Below are the code and all the weights of a small trained network. Each question names an input and a class and asks about switching units off, where a switched-off unit gives its printed mean instead of its output.

import numpy as np


def w(rows, s, z=0):
    codes = np.array(rows[::2]) - 128.0
    scale = np.full(codes.shape[1], s)
    scale[-1] = z or s
    return codes * scale


def norm(h):
    return h / np.sqrt((h * h).mean(-1, keepdims=True) + 1e-5)


def f(y):
    return np.maximum(y, 0)


def log_softmax(a):
    a = a - a.max(-1, keepdims=True)
    return a - np.log(np.exp(a).sum(-1, keepdims=True))


def net(x, mask):
    res = np.array(x, float).reshape(1, 7) / 4 @ E
    u = 0
    for l in range(4):
        y = f(norm(res) @ A[l][:, :-1].T + A[l][:, -1])
        res = res + np.where(mask[u : u + 9], y, B[l][:, -1]) @ B[l][:, :-1]
        u += 9
    return log_softmax(norm(res)[-1] @ U[:, :-1].T + U[:, -1])


A, B = {}, {}
E = w([
[129,128,129,131],'x0',
[234,64,17,254],'x1',
[128,128,128,129],'x2',
[224,158,88,38],'x3',
[87,58,75,51],'x4',
[31,219,10,146],'x5',
[131,130,129,131],'x6',
],0.0061)
A[0] = w([
[22,204,108,63,3],'L0N1',
[89,117,200,58,172],'L0N2',
[121,149,200,130,91],'L0N3',
[2,129,83,216,215],'L0N4',
[53,4,118,120,162],'L0N5',
[46,20,41,60,169],'L0N6',
[134,196,79,78,204],'L0N7',
[92,137,139,92,56],'L0N8',
[44,10,120,108,197],'L0N9',
],0.0085,0.0031)
B[0] = w([
[106,22,93,127,201],'L0N1',
[97,88,52,177,227],'L0N2',
[128,86,103,216,172],'L0N3',
[153,168,88,193,253],'L0N4',
[196,196,142,208,197],'L0N5',
[185,220,163,185,226],'L0N6',
[110,253,57,156,213],'L0N7',
[8,156,196,150,150],'L0N8',
[167,134,183,159,210],'L0N9',
],0.0062,0.0055)
A[1] = w([
[172,95,51,3,160],'L1N1',
[189,58,68,168,50],'L1N2',
[79,190,73,61,119],'L1N3',
[184,1,163,78,83],'L1N4',
[78,142,222,123,131],'L1N5',
[203,139,79,178,86],'L1N6',
[43,100,206,59,49],'L1N7',
[92,52,26,174,29],'L1N8',
[215,140,127,169,254],'L1N9',
],0.0087,0.0031)
B[1] = w([
[201,206,166,126,159],'L1N1',
[49,77,15,128,177],'L1N2',
[156,157,184,170,177],'L1N3',
[116,52,254,154,165],'L1N4',
[134,116,89,167,164],'L1N5',
[90,95,77,47,215],'L1N6',
[47,101,63,154,149],'L1N7',
[64,148,109,88,155],'L1N8',
[179,68,121,57,254],'L1N9',
],0.0079,0.0075)
A[2] = w([
[146,105,127,81,122],'L2N1',
[134,130,119,33,127],'L2N2',
[132,152,103,118,164],'L2N3',
[9,142,210,91,172],'L2N4',
[124,172,32,197,151],'L2N5',
[107,205,217,66,180],'L2N6',
[131,109,106,93,1],'L2N7',
[122,178,187,188,190],'L2N8',
[160,118,178,163,47],'L2N9',
],0.013,0.0038)
B[2] = w([
[120,134,190,126,149],'L2N1',
[211,117,120,134,153],'L2N2',
[117,95,153,117,163],'L2N3',
[175,46,44,135,170],'L2N4',
[155,103,179,102,247],'L2N5',
[159,52,64,115,157],'L2N6',
[104,148,134,137,133],'L2N7',
[255,107,99,83,181],'L2N8',
[88,113,162,69,148],'L2N9',
],0.0089,0.011)
A[3] = w([
[118,145,167,69,66],'L3N1',
[171,128,188,80,151],'L3N2',
[102,210,90,195,150],'L3N3',
[64,122,153,126,98],'L3N4',
[218,79,140,143,252],'L3N5',
[128,220,41,126,228],'L3N6',
[115,73,131,79,107],'L3N7',
[80,91,180,125,109],'L3N8',
[126,94,171,250,85],'L3N9',
],0.012,0.0036)
B[3] = w([
[146,179,105,165,130],'L3N1',
[98,146,104,129,161],'L3N2',
[116,123,171,84,141],'L3N3',
[133,173,75,92,128],'L3N4',
[54,195,119,162,248],'L3N5',
[109,70,218,155,172],'L3N6',
[96,177,162,166,154],'L3N7',
[73,100,122,91,136],'L3N8',
[225,149,119,7,156],'L3N9',
],0.012,0.016)
U = w([
[90,33,35,157,115],'0',
[92,58,254,104,76],'1',
[103,172,129,138,187],'2',
[196,177,139,77,2],'3',
[62,133,121,107,247],'4',
],0.015,0.0042)

Each question gives the input, the list of numbers given to net, and the class t.
The units are the neurons (one row each of A and B). Each row of codes is followed by its name. A weight is (code - 128) times the scale printed after its matrix; where a second scale follows, it is the last column's (A, B and U).
mask holds one flag per neuron, layer by layer. A switched-off neuron (its flag False) gives its mean, the last column of its row in B, instead of its output. The means were averaged over made-up inputs and are rounded, as every weight is.
A unit's drop is (log p(t) with every unit on - log p(t) with that unit switched off) / (log p(t) with every unit on - log p(t) with every unit switched off).
The circuit of an input: a set's keep is (log p(t) with only the set's units on - log p(t) with every unit switched off) / (log p(t) with every unit on - log p(t) with every unit switched off). Starting from the 12 units with the biggest drops (on a tie, the unit counted first), units are removed one at a time, each time the one whose removal leaves the highest keep (on an exact tie, the one counted first), for as long as the keep stays at least 0.8.
units of the circuit, in order: the units of the circuit, biggest drop first
k most important neurons: the k neurons with the biggest drops, biggest first
k most important neurons of layer l: the k neurons of layer l with the biggest drops, biggest first
input [-6,-4,-5,1,-8,8,1], class 1: units of the circuit, in order => (L3N6)
input [-3,-7,1,2,0,6,3], class 0: units of the circuit, in order => (L2N4, L2N6)
input [0,8,-6,1,-7,-7,-1], class 0: 3 most important neurons => (L1N2, L3N6, L2N5)
input [-8,2,-6,1,5,0,8], class 4: 4 most important neurons => (L2N8, L3N5, L3N9, L3N2)
input [1,-3,8,5,7,2,-4], class 2: 2 most important neurons of layer 0 => (L0N7, L0N2)
input [6,0,7,-5,-6,6,1], class 1: units of the circuit, in order => (L3N6, L3N3)
input [1,0,-2,3,6,1,3], class 2: 2 most important neurons => (L3N9, L2N8)
input [7,3,0,-6,-7,8,6], class 1: units of the circuit, in order => (L3N6, L3N3, L3N5)
input [-2,3,8,3,0,4,4], class 1: 2 most important neurons => (L3N6, L2N8)
input [-2,3,5,-7,0,5,-2], class 3: 2 most important neurons => (L3N9, L2N5)
input [0,3,1,2,6,-2,5], class 2: units of the circuit, in order => (L0N6, L3N5)
input [0,-7,4,-7,-6,-4,3], class 0: units of the circuit, in order => (L2N4, L2N5)
input [-1,4,-4,-7,-1,-2,-4], class 3: 2 most important neurons => (L3N9, L2N8)
input [7,-7,-5,0,-4,2,5], class 0: units of the circuit, in order => (L2N4)
input [0,-4,-8,6,4,7,-5], class 1: 3 most important neurons of layer 3 => (L3N6, L3N5, L3N9)
input [-8,-4,-4,-7,-1,1,7], class 3: units of the circuit, in order => (L3N9, L0N4)
input [3,-3,-8,-6,-1,-4,-6], class 3: 2 most important neurons => (L3N9, L0N3)
input [0,-2,2,6,8,-4,2], class 2: 3 most important neurons of layer 2 => (L2N8, L2N5, L2N4)
input [-7,-8,-4,-7,-3,6,-7], class 0: 2 most important neurons => (L2N4, L3N5)
input [-2,-7,2,-1,1,-6,-5], class 0: 2 most important neurons of layer 2 => (L2N4, L2N5)
input [-1,-8,6,0,6,1,5], class 0: units of the circuit, in order => (L2N4)
input [-7,0,-1,-7,0,4,-2], class 3: 2 most important neurons => (L3N9, L0N4)
input [7,-3,1,-3,-6,-5,1], class 2: 2 most important neurons of layer 3 => (L3N6, L3N5)
input [-4,-2,8,4,-4,-3,-7], class 4: 2 most important neurons of layer 2 => (L2N8, L2N5)
